Below are the code and all the weights of a small trained network. Each question names an input and a target symbol and asks about switching units off, where a switched-off unit gives its printed mean instead of its output.

import numpy as np


def w(rows, s, z=0):
    codes = np.array(rows[::2]) - 128.0
    scale = np.full(codes.shape[1], s)
    scale[-1] = z or s
    return codes * scale


def norm(h):
    return h / np.sqrt((h * h).mean(-1, keepdims=True) + 1e-5)


def f(y):
    return np.maximum(y, 0)


def softmax(a):
    e = np.exp(a - a.max(-1, keepdims=True))
    return e / e.sum(-1, keepdims=True)


def log_softmax(a):
    a = a - a.max(-1, keepdims=True)
    return a - np.log(np.exp(a).sum(-1, keepdims=True))


def net(x, mask):
    ids = ['ΔΣΩαβεζηλμξτφ'.index(c) for c in x.split()]
    T = len(ids)
    res = E[ids] + P[:T]
    u = 0
    for l in range(3):
        q, k, v = (norm(res) @ M[l].T for M in (Q, K, V))
        z = softmax(np.where(np.tri(T) > 0, q @ k.T / 2**0.5, -1e9)) @ v
        res = res + np.where(mask[u], z, O[l][:, -1]) @ O[l][:, :-1]
        u += 1
        y = f(norm(res) @ A[l][:, :-1].T + A[l][:, -1])
        res = res + np.where(mask[u : u + 4], y, B[l][:, -1]) @ B[l][:, :-1]
        u += 4
    return log_softmax(norm(res)[-1] @ U[:, :-1].T + U[:, -1])


Q, K, V, O, A, B = {}, {}, {}, {}, {}, {}
E = w([
[162,115,148,81,183,176],'Δ',
[120,152,161,55,141,173],'Σ',
[242,86,151,75,177,133],'Ω',
[169,74,168,130,208,198],'α',
[37,81,33,208,128,153],'β',
[251,133,119,51,162,139],'ε',
[66,215,102,32,107,71],'ζ',
[87,223,193,173,144,162],'η',
[127,203,212,62,218,101],'λ',
[81,90,185,107,180,112],'μ',
[194,242,107,192,127,38],'ξ',
[132,126,124,111,204,84],'τ',
[193,222,85,132,130,158],'φ',
],0.018)
P = w([
[62,164,253,2,166,168],'0',
[100,177,193,44,165,152],'1',
[167,185,219,173,176,93],'2',
[79,188,173,131,159,125],'3',
[101,158,123,135,136,116],'4',
[60,144,110,156,131,134],'5',
[204,107,48,217,122,120],'6',
[124,88,65,205,94,131],'7',
[37,122,96,173,62,189],'8',
[248,35,78,195,95,146],'9',
],0.0063)
Q[0] = w([
[176,168,96,102,238,142],'L0H1',
[174,195,115,192,85,255],'L0H1',
],0.0071)
K[0] = w([
[94,108,30,189,152,105],'L0H1',
[129,121,35,254,88,118],'L0H1',
],0.0088)
V[0] = w([
[185,121,113,202,2,235],'L0H1',
[24,83,157,122,36,77],'L0H1',
],0.0071)
O[0] = w([
[129,126,51,72,250,138,76],'L0H1',
[133,75,140,107,194,91,2],'L0H1',
],0.014,0.0079)
A[0] = w([
[239,57,156,47,173,59,64],'L0N1',
[129,197,103,59,107,27,215],'L0N2',
[103,212,248,40,160,254,227],'L0N3',
[58,56,146,149,68,76,2],'L0N4',
],0.0067,0.0039)
B[0] = w([
[108,8,79,213,177,159,151],'L0N1',
[180,184,159,196,111,113,167],'L0N2',
[207,71,103,163,169,100,250],'L0N3',
[167,171,98,133,148,158,133],'L0N4',
],0.013,0.011)
Q[1] = w([
[46,114,187,45,126,217],'L1H1',
[176,91,82,253,85,64],'L1H1',
],0.0068)
K[1] = w([
[255,124,246,44,113,85],'L1H1',
[71,126,18,253,126,121],'L1H1',
],0.0068)
V[1] = w([
[90,77,78,215,120,157],'L1H1',
[69,254,118,130,190,39],'L1H1',
],0.0096)
O[1] = w([
[114,74,42,213,86,90,205],'L1H1',
[125,187,126,251,122,237,2],'L1H1',
],0.013,0.0049)
A[1] = w([
[101,100,192,187,71,51,250],'L1N1',
[164,169,119,29,69,203,116],'L1N2',
[117,54,92,123,116,176,112],'L1N3',
[131,163,137,127,246,143,120],'L1N4',
],0.012,0.0023)
B[1] = w([
[171,131,122,105,94,219,254],'L1N1',
[170,153,101,78,146,56,203],'L1N2',
[251,136,107,123,166,102,197],'L1N3',
[163,128,98,173,137,244,153],'L1N4',
],0.013,0.0061)
Q[2] = w([
[29,104,91,155,132,171],'L2H1',
[254,141,80,230,108,228],'L2H1',
],0.0098)
K[2] = w([
[120,81,163,181,196,138],'L2H1',
[82,114,10,190,90,160],'L2H1',
],0.012)
V[2] = w([
[78,171,209,103,89,94],'L2H1',
[136,3,110,186,124,197],'L2H1',
],0.014)
O[2] = w([
[137,19,67,123,5,133,2],'L2H1',
[187,192,246,154,89,34,155],'L2H1',
],0.016,0.0091)
A[2] = w([
[60,170,94,79,95,87,98],'L2N1',
[12,178,135,53,152,86,95],'L2N2',
[153,77,150,80,51,75,4],'L2N3',
[134,153,188,185,81,126,49],'L2N4',
],0.012,0.0037)
B[2] = w([
[118,126,122,230,74,151,131],'L2N1',
[171,202,70,162,2,183,128],'L2N2',
[101,98,155,116,193,231,216],'L2N3',
[117,185,76,64,109,97,252],'L2N4',
],0.013,0.0035)
U = w([
[115,123,130,85,142,120,96],'Δ',
[100,133,142,62,152,132,109],'Σ',
[116,111,166,46,159,119,89],'Ω',
[190,45,150,164,162,2,113],'α',
[119,136,104,108,128,107,106],'β',
[169,108,23,21,172,53,201],'ε',
[97,82,43,168,90,132,253],'ζ',
[113,162,198,170,119,58,250],'η',
[182,130,149,81,145,191,66],'λ',
[156,111,189,91,119,164,125],'μ',
[186,125,44,236,95,165,64],'ξ',
[208,147,170,113,11,168,65],'τ',
[113,230,76,131,247,235,78],'φ',
],0.008,0.005)

Each question gives the input, a string of symbols that net reads in full, and the target symbol t.
The units are the heads (2 rows each of Q, K, V and O) and the neurons (one row each of A and B). Each row of codes is followed by its name. A weight is (code - 128) times the scale printed after its matrix; where a second scale follows, it is the last column's (O, A, B and U).
mask holds one flag per unit, layer by layer, with each layer's heads first. A switched-off unit (its flag False) gives its mean, the last column of its rows in O or B, instead of its output. The means were averaged over made-up inputs and are rounded, as every weight is.
A unit's drop is (log p(t) with every unit on - log p(t) with that unit switched off) / (log p(t) with every unit on - log p(t) with every unit switched off).
The circuit of an input: a set's keep is (log p(t) with only the set's units on - log p(t) with every unit switched off) / (log p(t) with every unit on - log p(t) with every unit switched off). Starting from the 12 units with the biggest drops (on a tie, the unit counted first), units are removed one at a time, each time the one whose removal leaves the highest keep (on an exact tie, the one counted first), for as long as the keep stays at least 0.8.
units of the circuit, in order: the units of the circuit, biggest drop first
most important unit: the unit with the biggest drop
top k neurons: the k neurons with the biggest drops, biggest first
input ε φ η Ω, target φ: units of the circuit, in order -> (L2H1)
input ε Ω ε Ω, target ε: units of the circuit, in order -> (L1H1 L2H1)
input α τ ζ Ω η ε ε ε τ μ, target τ: top 2 neurons -> (L1N1 L0N3)
input ε Ω α ε α, target ε: top 2 neurons -> (L0N1 L0N2)
input Ω ξ Σ α τ ε ε η Ω Ω, target η: top 3 neurons -> (L0N3 L0N2 L1N2)
input Ω Ω ε φ ε λ, target φ: units of the circuit, in order -> (L2H1 L0N1 L0H1)
input ε ζ λ ε λ α ζ η ε, target η: units of the circuit, in order -> (L1H1 L2H1 L0N2)
input η Ω β λ ε λ ζ, target η: units of the circuit, in order -> (L2H1 L1H1)
input α τ Ω, target τ: units of the circuit, in order -> (L0H1 L2H1)
input ε λ φ Δ ε Σ τ ε τ α, target τ: top 3 neurons -> (L0N3 L0N1 L1N1)
input α ξ Δ Σ ε ε ζ Ω, target ζ: units of the circuit, in order -> (L2H1 L0N3)
input μ τ ξ, target τ: units of the circuit, in order -> (L0H1 L1N1 L0N3)
input β τ ε, target η: top 2 neurons -> (L0N3 L1N2)
input α ε φ ε ξ, target φ: units of the circuit, in order -> (L0H1 L2H1)
input ε μ ε α Ω Ω ε ε Ω, target ε: most important unit -> L0H1
input ε Ω λ ξ Ω ε, target ξ: units of the circuit, in order -> (L2H1 L1H1 L0N3 L0H1)
input ε ε λ τ β α, target α: units of the circuit, in order -> (L0H1 L2H1 L0N3)
input ε μ Δ Δ α η α, target η: units of the circuit, in order -> (L2H1 L0N3)
input ξ μ α ζ, target τ: top 3 neurons -> (L1N1 L0N2 L1N2)
input ε η ε β ε η ε ε, target α: top neuron -> (L0N1)
input α ε η ε η μ ε φ ξ ε, target φ: top 2 neurons -> (L0N3 L0N1)
input β β ε ε ε Ω, target η: top 2 neurons -> (L0N3 L1N2)
input α ε α Ω Ω ε, target ε: top 2 neurons -> (L0N1 L1N2)
input Δ φ α μ, target φ: top 2 neurons -> (L1N1 L0N4)
